Here is a tiny trained network, its code and every weight. The questions are about switching its units off for an input and a class, where a switched-off unit gives its printed mean instead of its output.

import numpy as np


def w(rows, s, z=0):
    codes = np.array(rows[::2]) - 128.0
    scale = np.full(codes.shape[1], s)
    scale[-1] = z or s
    return codes * scale


def norm(h):
    return h / np.sqrt((h * h).mean(-1, keepdims=True) + 1e-5)


def f(y):
    return y / 2 * (1 + np.tanh(0.7978845608 * (y + 0.044715 * y**3)))


def log_softmax(a):
    a = a - a.max(-1, keepdims=True)
    return a - np.log(np.exp(a).sum(-1, keepdims=True))


def net(x, mask):
    res = np.array(x, float).reshape(1, 5) / 4 @ E
    u = 0
    for l in range(4):
        y = f(norm(res) @ A[l][:, :-1].T + A[l][:, -1])
        res = res + np.where(mask[u : u + 4], y, B[l][:, -1]) @ B[l][:, :-1]
        u += 4
    return log_softmax(norm(res)[-1] @ U[:, :-1].T + U[:, -1])


A, B = {}, {}
E = w([
[138,119,125,132,128,129],'x0',
[100,59,175,69,73,1],'x1',
[135,118,127,134,126,129],'x2',
[197,231,186,131,60,163],'x3',
[148,180,35,138,159,59],'x4',
],0.0074)
A[0] = w([
[74,86,96,101,216,228,173],'0.n0',
[141,182,128,200,138,227,141],'0.n1',
[142,194,2,206,190,61,82],'0.n2',
[115,78,111,157,179,225,5],'0.n3',
],0.0061,0.0025)
B[0] = w([
[212,53,142,171,220,64,237],'0.n0',
[55,189,203,251,167,88,252],'0.n1',
[114,171,107,78,78,201,241],'0.n2',
[245,148,122,103,173,62,172],'0.n3',
],0.011,0.0037)
A[1] = w([
[143,184,75,141,139,21,93],'1.n0',
[217,172,179,58,50,135,148],'1.n1',
[164,163,75,200,99,22,27],'1.n2',
[188,176,86,2,108,132,5],'1.n3',
],0.0076,0.0032)
B[1] = w([
[166,156,50,143,77,113,191],'1.n0',
[162,178,161,112,184,3,252],'1.n1',
[108,226,12,94,183,120,155],'1.n2',
[142,69,113,142,179,86,163],'1.n3',
],0.011,0.0033)
A[2] = w([
[124,188,45,132,255,249,120],'2.n0',
[120,179,36,129,133,54,128],'2.n1',
[58,96,151,100,73,177,132],'2.n2',
[123,55,150,156,175,133,2],'2.n3',
],0.0084,0.0029)
B[2] = w([
[206,62,149,4,61,115,252],'2.n0',
[116,96,124,159,129,196,248],'2.n1',
[139,59,122,150,199,100,135],'2.n2',
[112,105,81,120,161,71,152],'2.n3',
],0.012,0.0047)
A[3] = w([
[114,228,31,81,68,63,70],'3.n0',
[2,62,47,118,122,166,194],'3.n1',
[180,192,145,216,93,241,171],'3.n2',
[140,221,133,101,4,150,4],'3.n3',
],0.0079,0.0042)
B[3] = w([
[199,117,23,241,210,102,214],'3.n0',
[32,156,140,181,1,179,243],'3.n1',
[36,79,117,105,159,215,255],'3.n2',
[122,249,6,13,205,95,190],'3.n3',
],0.008,0.0036)
U = w([
[201,113,92,184,211,80,254],'0',
[63,24,159,124,94,83,83],'1',
[208,50,100,39,67,203,114],'2',
[58,113,56,161,4,161,99],'3',
[95,158,230,187,151,211,83],'4',
[146,170,225,107,92,48,74],'5',
[143,205,65,82,154,219,79],'6',
],0.017,0.0052)

Each question gives the input, the list of numbers given to net, and the class t.
The units are the neurons (one row each of A and B). Each row of codes is followed by its name. A weight is (code - 128) times the scale printed after its matrix; where a second scale follows, it is the last column's (A, B and U).
mask holds one flag per neuron, layer by layer. A switched-off neuron (its flag False) gives its mean, the last column of its row in B, instead of its output. The means were averaged over made-up inputs and are rounded, as every weight is.
A unit's drop is (log p(t) with every unit on - log p(t) with that unit switched off) / (log p(t) with every unit on - log p(t) with every unit switched off).
The circuit of an input: a set's keep is (log p(t) with only the set's units on - log p(t) with every unit switched off) / (log p(t) with every unit on - log p(t) with every unit switched off). Starting from the 12 units with the biggest drops (on a tie, the unit counted first), units are removed one at a time, each time the one whose removal leaves the highest keep (on an exact tie, the one counted first), for as long as the keep stays at least 0.8.
circuit, biggest first: the units of the circuit, biggest drop first
unit that matters most: the unit with the biggest drop
k most important neurons: the k neurons with the biggest drops, biggest first
top k neurons in layer l: the k neurons of layer l with the biggest drops, biggest first
drop of u: that unit's drop, to one decimal
input [8,0,2,2,3], class 6: unit that matters most => 0.n0
input [-6,0,0,-2,4], class 2: circuit, biggest first => (2.n0, 0.n2)
input [-8,-7,-4,-5,1], class 2: 3 most important neurons => (2.n0, 0.n2, 1.n1)
input [2,0,7,-5,6], class 2: circuit, biggest first => (2.n0, 0.n2)
input [-3,-1,5,1,8], class 6: 2 most important neurons => (0.n0, 3.n3)
input [3,-8,-1,6,-1], class 4: top 2 neurons in layer 1 => (1.n0, 1.n2)
input [3,6,-5,3,5], class 0: 2 most important neurons => (0.n1, 1.n1)
input [7,-7,7,3,0], class 4: 2 most important neurons => (0.n1, 3.n2)
input [-2,2,-1,-3,1], class 3: 2 most important neurons => (3.n1, 2.n0)
input [0,8,-1,-8,1], class 3: circuit, biggest first => (3.n1, 1.n1, 0.n0)
input [7,-2,5,6,0], class 4: 2 most important neurons => (0.n1, 2.n0)
input [7,0,8,-8,-4], class 0: 2 most important neurons => (0.n0, 0.n3)
input [6,2,8,2,-4], class 5: 2 most important neurons => (1.n1, 0.n1)
input [1,-1,-1,4,3], class 6: unit that matters most => 3.n3
input [-6,-5,-6,-1,-1], class 0: 2 most important neurons => (0.n0, 0.n1)
input [-7,-7,5,6,0], class 4: top 2 neurons in layer 0 => (0.n1, 0.n2)
input [-3,-7,3,0,-4], class 0: 2 most important neurons => (0.n0, 0.n3)
input [1,4,2,3,3], class 0: 2 most important neurons => (0.n1, 1.n1)
input [8,-5,4,8,0], class 4: top 3 neurons in layer 0 => (0.n1, 0.n2, 0.n3)
input [2,3,-2,8,4], class 0: unit that matters most => 1.n1
input [-7,8,-4,1,4], class 0: 2 most important neurons => (3.n0, 0.n1)
input [6,-3,2,0,8], class 2: 2 most important neurons => (2.n0, 0.n2)
input [0,-8,-2,7,0], class 4: top 2 neurons in layer 3 => (3.n2, 3.n0)
input [2,-8,2,-2,7], class 2: drop of 2.n0 => 0.7
input [-2,-8,7,-1,6], class 2: drop of 2.n0 => 0.8
input [2,-3,4,7,0], class 4: drop of 0.n1 => 0.8
input [2,0,5,-1,6], class 2: unit that matters most => 2.n0
input [-3,-8,0,-8,8], class 2: drop of 2.n0 => 0.4
input [-8,-7,1,1,-3], class 4: top 3 neurons in layer 3 => (3.n2, 3.n0, 3.n3)
